Each row has a name. Each question is about the rows just above it. Places in a row count from 0.

Z981: [ 18.1  -1.6 -24.5  28.2   3.2 -85.2]
Z268: [-13.1  -9.1 -15.3  15.6 -10.3   9.2]
Z223: [ -9.1 -15.3  15.9  28.2   3.2 -30.7]
How many entries does [ -9.1 -15.3  15.9  28.2   3.2 -30.7] have?  6
Number of entries in [ 18.1  -1.6 -24.5  28.2   3.2 -85.2]:  6
Count the entries of [18.1 -1.6]:  2
key -> tag
[15.8] -> Z838
[-24.6] -> Z818
[15.9] -> Z959
[-24.4] -> Z470
[-24.5] -> Z302
The tag of Z981, keyed by place 2:  Z302
Number of entries in [ -9.1 -15.3  15.9  28.2   3.2]:  5
Give the next 2 entries after [ -9.1 -15.3  15.6].  [-10.3   9.2]

Z467: [  7.7  46.4  29.1 -19.2  -0.2  11.0  -8.4  25.3 -37.5 -55.7  -7.7 -23.6
 -20.4 -48.1  15.7  69.2 -14.4  -4.4  17.1   5.6  32.6  28.9]
Z281: [  7.2  20.3  31.2   0.9   1.6  -0.9  -9.5  34.3 -15.7  -1.3  13.0  21.0
   8.6 -19.3  16.6   8.0 -13.1 -29.0  -4.5  12.6  11.5  -2.2]
Z105: [ 13.8  59.8  28.5 -12.8  -3.5 -41.5  24.0  41.5  28.9  -3.1   8.9  -2.7
   2.9 -16.6  11.7  30.1 -28.4  27.2  -3.9  14.7  46.7   9.9]
Z669: [  9.9  46.3  48.2  11.6  -0.8 -16.5  46.4  44.3 -11.5 -26.9 -22.1 -25.1
  10.4 -56.0  20.4  76.1 -39.7  24.9  -0.7  11.0  60.0  42.6]
Z212: [ 17.9  28.4  20.3 -21.3  17.5 -14.6   5.2  24.3 -22.5 -37.6  -1.0  -1.5
 -11.4 -36.9  12.2  40.9  -6.8  -5.5  30.1 -10.2  18.0  10.9]
Z434: [ 18.0  46.1  38.7 -10.3 -15.7 -64.7  30.7  55.8  37.1  14.6  17.1 -18.1
  11.6 -27.0  21.9 -11.0 -44.8  33.0 -21.2  29.2  61.7   8.6]
Z100: [  2.1  31.6  34.9  -7.0   3.6  -6.0  -4.5  25.6 -12.2 -14.6   0.0  28.8
   3.2 -18.1  15.9  -0.2 -10.9 -18.8  14.2 -11.5  10.4   1.1]
Z878: [ 11.7  36.5  34.0   0.6 -20.4 -82.9  57.7  41.1  65.0   8.6   9.4   7.3
  15.1 -11.0  -8.2   5.4 -39.2  29.0 -19.8  28.3  69.1  15.2]
Z181: [ 13.8  59.8  28.5 -12.8  -3.5 -29.7  24.0  41.5  28.9  -3.1   8.9  -2.7
   2.9 -16.6  11.7  30.1 -28.4  27.2  -3.9   9.0  46.7   9.9]
Z353: [ 14.3  50.1  30.9  -2.9  -6.3 -66.8  41.5  34.0  58.4   6.5   5.0  -9.1
  13.8 -13.5   0.1  15.1 -35.9  40.6 -12.0  35.5  66.1  15.2]
Z880: [ 10.4  41.9  36.2   1.0 -10.8 -15.1  24.0  46.7 -45.4 -30.3 -17.9  -4.6
  -5.9 -73.2  24.3  35.5 -40.5  19.6  18.2   7.5  51.1  45.3]
Table of tags by key:
[-11.5] -> Z9
[24.4] -> Z48
[34.0] -> Z80
[-11.4] -> Z983
[24.3] -> Z515
The tag of Z212, keyed by place 7:  Z515
Count the entries of [  9.9  46.3  48.2  11.6  -0.8 -16.5  46.4  44.3 -11.5 -26.9 -22.1 -25.1]:  12
The row with [  9.9  46.3  48.2  11.6  -0.8 -16.5  46.4  44.3 -11.5 -26.9 -22.1 -25.1
  10.4 -56.0  20.4  76.1 -39.7  24.9  -0.7  11.0  60.0  42.6] is  Z669
How many entries does [ 11.7  36.5  34.0   0.6 -20.4] have?  5
Whose row is [ 17.9  28.4  20.3 -21.3  17.5 -14.6   5.2  24.3 -22.5 -37.6  -1.0  -1.5
 -11.4 -36.9  12.2  40.9  -6.8  -5.5  30.1 -10.2  18.0  10.9]?  Z212

Z980: [75.0 70.4 55.6 67.5 37.8 75.3 71.1 43.6 63.6 30.7]
Z919: [-60.2 -60.0 -59.1 -59.9 -56.4 -60.3 -59.8 -56.5 -59.1 -55.3]
Z944: [75.1 70.4 55.6 67.5 37.8 75.3 71.1 43.6 63.6 30.7]
Z124: [74.5 70.0 55.6 37.6 67.6 74.7 70.6 44.0 63.4 31.5]
Z907: [75.2 70.5 55.6 67.6 37.6 75.5 71.2 43.4 63.6 30.4]
Z452: [75.4 70.7 55.6 67.7 37.4 75.7 71.4 43.2 63.7 30.0]
Z707: [75.4 75.5 55.6 37.6 67.6 70.5 71.4 43.2 63.7 30.0]
Z132: [75.2 70.6 55.6 67.6 37.6 75.5 71.2 43.4 63.6 30.3]
Z11: [-60.2 -60.0 -59.0 -59.9 -56.4 -60.3 -59.8 -56.5 -59.1 -55.3]
Z367: [-60.3 -60.0 -59.1 -60.0 -56.3 -60.3 -59.8 -56.4 -59.1 -55.2]
The next 2 entries after [70.5 55.6 67.6 37.6 75.5]:  [71.2 43.4]
Number of entries in [74.5 70.0 55.6 37.6]:  4
The row with [75.2 70.5 55.6 67.6 37.6 75.5 71.2 43.4 63.6 30.4] is  Z907

Z635: [  5.3  43.0  16.7 -32.2 -34.2  30.0 -55.1 -23.7 -54.8 -23.3   2.0 -50.9
 -56.3 -66.8  12.2  29.9 -58.2   0.3 -62.4  54.5  42.8 -67.9  25.9  24.6
 -30.0 -50.7  66.7  56.1  15.0 -49.6  -3.8  42.5 -41.2  11.8  65.3 -34.8
   1.2 -38.6  -2.2]
Z910: [-42.4  68.5 -24.1 -68.0 -68.9  -5.6 -63.6 -53.5  56.0  40.3  46.4  30.0
 -29.8 -75.5  23.5  -7.2  27.3 -61.0  36.4  73.1  31.2 -61.7  56.3  69.7
 -53.6 -66.7  74.9  60.7 -54.9  48.6 -52.4  68.9  16.0  28.6  67.0 -65.7
  35.6  39.9   4.0]
Z634: [ 26.1 -43.2 -33.5  42.2  -2.2 -16.3  12.8  -5.7  32.9  57.4  28.4  52.9
  47.2 -12.3  34.1  27.6 -34.1 -23.4  -0.9 -48.7 -41.6 -36.1 -29.0   8.4
  17.8 -56.0 -46.2 -29.7  24.3  18.3   4.2 -43.1  34.0  63.6 -48.0  20.2
 -47.9  63.7  23.5]
Z408: [-15.2 -59.5 -47.9  10.7 -22.3 -55.6  24.6 -22.1  47.9   8.1  42.9  47.7
  32.1  33.3 -36.3 -28.5  43.9 -30.4  30.3 -31.0  12.7  49.6  13.7 -53.1
 -24.1  12.2 -36.3 -47.0 -47.1  41.2 -59.3 -46.8  10.8 -64.5 -38.1  40.6
  35.7  43.1 -63.3]
Z831: [-54.5  55.1  53.4 -63.8 -12.7  25.2 -33.6 -20.6 -16.7  -3.9  46.4 -30.9
   0.2  33.7 -23.0 -25.9  20.2  -2.8 -55.7  48.0  58.7  63.0  45.2  39.1
 -59.3  63.7  62.2  45.5 -50.5  18.1 -20.8  54.4 -20.1 -10.2  49.9 -66.9
  34.8   8.5   1.5]
Z205: [ 47.9   8.1  43.0 -41.1  25.7  -7.1  25.5  32.3  41.0  33.3  10.4  36.7
   3.7  51.8 -48.3 -60.9  66.7 -27.9  65.6  21.5  30.7  19.9  46.1 -18.9
  36.6  10.3 -15.5 -55.8  -2.1  49.1  51.6 -24.9  44.9  48.2 -26.5 -53.6
  45.6  18.3  61.4]
How many entries does [-42.4  68.5 -24.1 -68.0 -68.9  -5.6 -63.6 -53.5  56.0] have?  9
Count the entries of [-42.4  68.5 -24.1 -68.0 -68.9  -5.6 -63.6 -53.5  56.0  40.3  46.4  30.0
 -29.8 -75.5  23.5  -7.2  27.3 -61.0  36.4  73.1  31.2 -61.7  56.3  69.7
 -53.6 -66.7  74.9  60.7 -54.9  48.6 -52.4  68.9  16.0  28.6  67.0 -65.7
  35.6  39.9   4.0]:  39
How many entries does [  5.3  43.0  16.7 -32.2 -34.2  30.0 -55.1 -23.7] have?  8
How many entries does [-15.2 -59.5 -47.9  10.7 -22.3 -55.6  24.6 -22.1  47.9   8.1  42.9  47.7
  32.1  33.3 -36.3 -28.5  43.9 -30.4  30.3 -31.0  12.7  49.6  13.7 -53.1
 -24.1  12.2 -36.3 -47.0 -47.1  41.2 -59.3 -46.8  10.8 -64.5 -38.1  40.6
  35.7  43.1 -63.3] have?  39
tags:
[74.9] -> Z288
[-66.6] -> Z162
[-50.8] -> Z207
[-50.7] -> Z396
[-66.7] -> Z999
Look up the entry of Z910 at place 25 in the table:  Z999
Number of entries in [-15.2 -59.5 -47.9  10.7 -22.3 -55.6  24.6 -22.1  47.9   8.1  42.9  47.7
  32.1  33.3 -36.3 -28.5  43.9 -30.4  30.3 -31.0  12.7  49.6  13.7 -53.1
 -24.1  12.2 -36.3 -47.0 -47.1  41.2 -59.3 -46.8  10.8 -64.5 -38.1  40.6
  35.7]:  37
Give the next 2 entries after [47.9  8.1 42.9].  [47.7 32.1]

Z565: [-13.3  17.8  37.5   4.1  70.9 -16.9  -6.9 -21.9  -6.5 -24.1   6.2  30.1
  18.2  -1.1   1.6  27.6 -57.4  56.9   7.1]
Z868: [-13.8  -6.9  -0.5 -11.8   4.1 -57.1  42.7  57.3  31.6  35.2 -10.6 -78.0
  77.8  53.6  24.8 -84.8 -25.8 -60.6  48.2]
Z666: [-94.7  63.7  62.8  42.7  31.6  35.2   4.1 -78.0 -11.8 -57.1  57.3 -10.6
 -35.2  83.5  88.2 -27.9  26.6 -55.4  83.4]
Z352: [-13.8  -6.9  -0.5 -11.8   4.1 -57.1  42.7  57.3  31.6  35.2 -10.6 -26.1
 -18.4 -28.2   7.4 -33.7  75.4 -17.8  -2.1]
The next 2 entries after [-11.8   4.1 -57.1  42.7  57.3  31.6  35.2 -10.6 -78.0]:  [77.8 53.6]
Table of tags by key:
[-57.4] -> Z962
[-25.8] -> Z243
[30.1] -> Z510
Join Z565 by its entry at place 16:  Z962

